Below are the code and all the weights of a small trained network. Each question names an input and a class and asks about switching units off, where a switched-off unit gives its printed mean instead of its output.

import numpy as np


def w(rows, s, z=0):
    codes = np.array(rows[::2]) - 128.0
    scale = np.full(codes.shape[1], s)
    scale[-1] = z or s
    return codes * scale


def norm(h):
    return h / np.sqrt((h * h).mean(-1, keepdims=True) + 1e-5)


def f(y):
    return np.maximum(y, 0)


def log_softmax(a):
    a = a - a.max(-1, keepdims=True)
    return a - np.log(np.exp(a).sum(-1, keepdims=True))


def net(x, mask):
    res = np.array(x, float).reshape(1, 4) / 4 @ E
    u = 0
    for l in range(3):
        y = f(norm(res) @ A[l][:, :-1].T + A[l][:, -1])
        res = res + np.where(mask[u : u + 10], y, B[l][:, -1]) @ B[l][:, :-1]
        u += 10
    return log_softmax(norm(res)[-1] @ U[:, :-1].T + U[:, -1])


A, B = {}, {}
E = w([
[166,24,60],'x0',
[211,116,185],'x1',
[228,252,92],'x2',
[159,114,62],'x3',
],0.0025)
A[0] = w([
[15,76,171,85],'L0N0',
[181,49,105,7],'L0N1',
[1,159,84,199],'L0N2',
[167,180,91,177],'L0N3',
[141,126,69,158],'L0N4',
[191,66,81,140],'L0N5',
[135,67,161,124],'L0N6',
[101,86,142,252],'L0N7',
[44,91,68,71],'L0N8',
[117,81,178,92],'L0N9',
],0.0072,0.0024)
B[0] = w([
[168,234,255,255],'L0N0',
[160,76,185,173],'L0N1',
[44,154,182,255],'L0N2',
[201,58,106,213],'L0N3',
[93,126,53,182],'L0N4',
[154,23,190,213],'L0N5',
[56,111,154,184],'L0N6',
[158,127,251,230],'L0N7',
[98,167,187,199],'L0N8',
[162,118,64,179],'L0N9',
],0.0051,0.0038)
A[1] = w([
[70,49,64,62],'L1N0',
[182,123,171,182],'L1N1',
[167,182,173,251],'L1N2',
[112,147,192,51],'L1N3',
[99,145,129,94],'L1N4',
[161,133,1,120],'L1N5',
[91,137,182,124],'L1N6',
[34,170,154,139],'L1N7',
[103,180,125,129],'L1N8',
[38,150,78,77],'L1N9',
],0.0084,0.0019)
B[1] = w([
[53,149,161,152],'L1N0',
[45,55,32,230],'L1N1',
[95,55,54,254],'L1N2',
[197,105,98,214],'L1N3',
[146,88,184,144],'L1N4',
[252,119,181,180],'L1N5',
[222,151,40,222],'L1N6',
[51,132,108,222],'L1N7',
[76,103,168,165],'L1N8',
[130,17,126,145],'L1N9',
],0.0045,0.0047)
A[2] = w([
[54,185,62,116],'L2N0',
[101,125,207,135],'L2N1',
[139,149,156,137],'L2N2',
[92,109,181,156],'L2N3',
[121,14,2,166],'L2N4',
[117,51,72,145],'L2N5',
[170,122,97,5],'L2N6',
[104,173,152,128],'L2N7',
[112,105,131,167],'L2N8',
[85,138,5,179],'L2N9',
],0.008,0.0033)
B[2] = w([
[106,2,131,150],'L2N0',
[109,217,72,192],'L2N1',
[163,185,152,141],'L2N2',
[130,150,170,193],'L2N3',
[135,187,150,255],'L2N4',
[110,200,110,204],'L2N5',
[112,51,100,136],'L2N6',
[159,114,108,153],'L2N7',
[148,174,80,167],'L2N8',
[100,109,88,168],'L2N9',
],0.0052,0.0069)
U = w([
[110,88,150,2],'0',
[121,190,63,167],'1',
[139,10,241,170],'2',
[121,76,141,4],'3',
[239,102,65,167],'4',
[42,165,177,193],'5',
[63,197,231,127],'6',
[42,54,72,144],'7',
],0.013,0.0078)

Each question gives the input, the list of numbers given to net, and the class t.
The units are the neurons (one row each of A and B). Each row of codes is followed by its name. A weight is (code - 128) times the scale printed after its matrix; where a second scale follows, it is the last column's (A, B and U).
mask holds one flag per neuron, layer by layer. A switched-off neuron (its flag False) gives its mean, the last column of its row in B, instead of its output. The means were averaged over made-up inputs and are rounded, as every weight is.
A unit's drop is (log p(t) with every unit on - log p(t) with that unit switched off) / (log p(t) with every unit on - log p(t) with every unit switched off).
The circuit of an input: a set's keep is (log p(t) with only the set's units on - log p(t) with every unit switched off) / (log p(t) with every unit on - log p(t) with every unit switched off). Starting from the 12 units with the biggest drops (on a tie, the unit counted first), units are removed one at a time, each time the one whose removal leaves the highest keep (on an exact tie, the one counted first), for as long as the keep stays at least 0.8.
units of the circuit, in order: the units of the circuit, biggest drop first
unit that matters most: the unit with the biggest drop
top k neurons: the k neurons with the biggest drops, biggest first
top k neurons in layer l: the k neurons of layer l with the biggest drops, biggest first
input [8,8,0,4], class 2: units of the circuit, in order	(L0N5)
input [2,0,4,-2], class 4: top 2 neurons	(L0N0; L1N5)
input [2,-5,4,2], class 4: units of the circuit, in order	(L1N5; L0N3; L0N7; L0N4)
input [0,1,2,-5], class 7: top 3 neurons	(L0N0; L1N1; L0N7)
input [-1,8,-3,-6], class 1: top 2 neurons	(L0N5; L1N1)
input [2,-1,-7,8], class 5: units of the circuit, in order	(L0N3; L0N8)
input [-4,-4,2,1], class 7: top 2 neurons	(L1N7; L2N0)
input [4,0,1,2], class 2: top 2 neurons	(L0N5; L0N1)
input [-3,-1,5,2], class 4: top 2 neurons in layer 0	(L0N0; L0N7)
input [-3,-8,5,-2], class 7: top 2 neurons	(L0N2; L2N0)
input [-6,5,-2,-5], class 1: top 2 neurons	(L0N2; L1N6)
input [-8,6,4,4], class 1: top 3 neurons	(L2N4; L0N0; L1N6)
input [0,5,3,-5], class 1: top 2 neurons in layer 2	(L2N4; L2N5)
input [2,-6,-4,-4], class 6: unit that matters most	L0N0
input [3,-1,5,-6], class 4: top 4 neurons	(L0N0; L1N5; L0N7; L0N2)
input [2,-7,5,7], class 4: top 2 neurons in layer 1	(L1N5; L1N1)
input [2,8,3,-4], class 1: top 3 neurons in layer 1	(L1N1; L1N5; L1N3)
input [8,2,3,-3], class 2: top 2 neurons	(L0N5; L1N6)
input [-6,5,6,7], class 4: top 2 neurons in layer 1	(L1N5; L1N7)
input [1,2,-7,-1], class 6: unit that matters most	L2N1
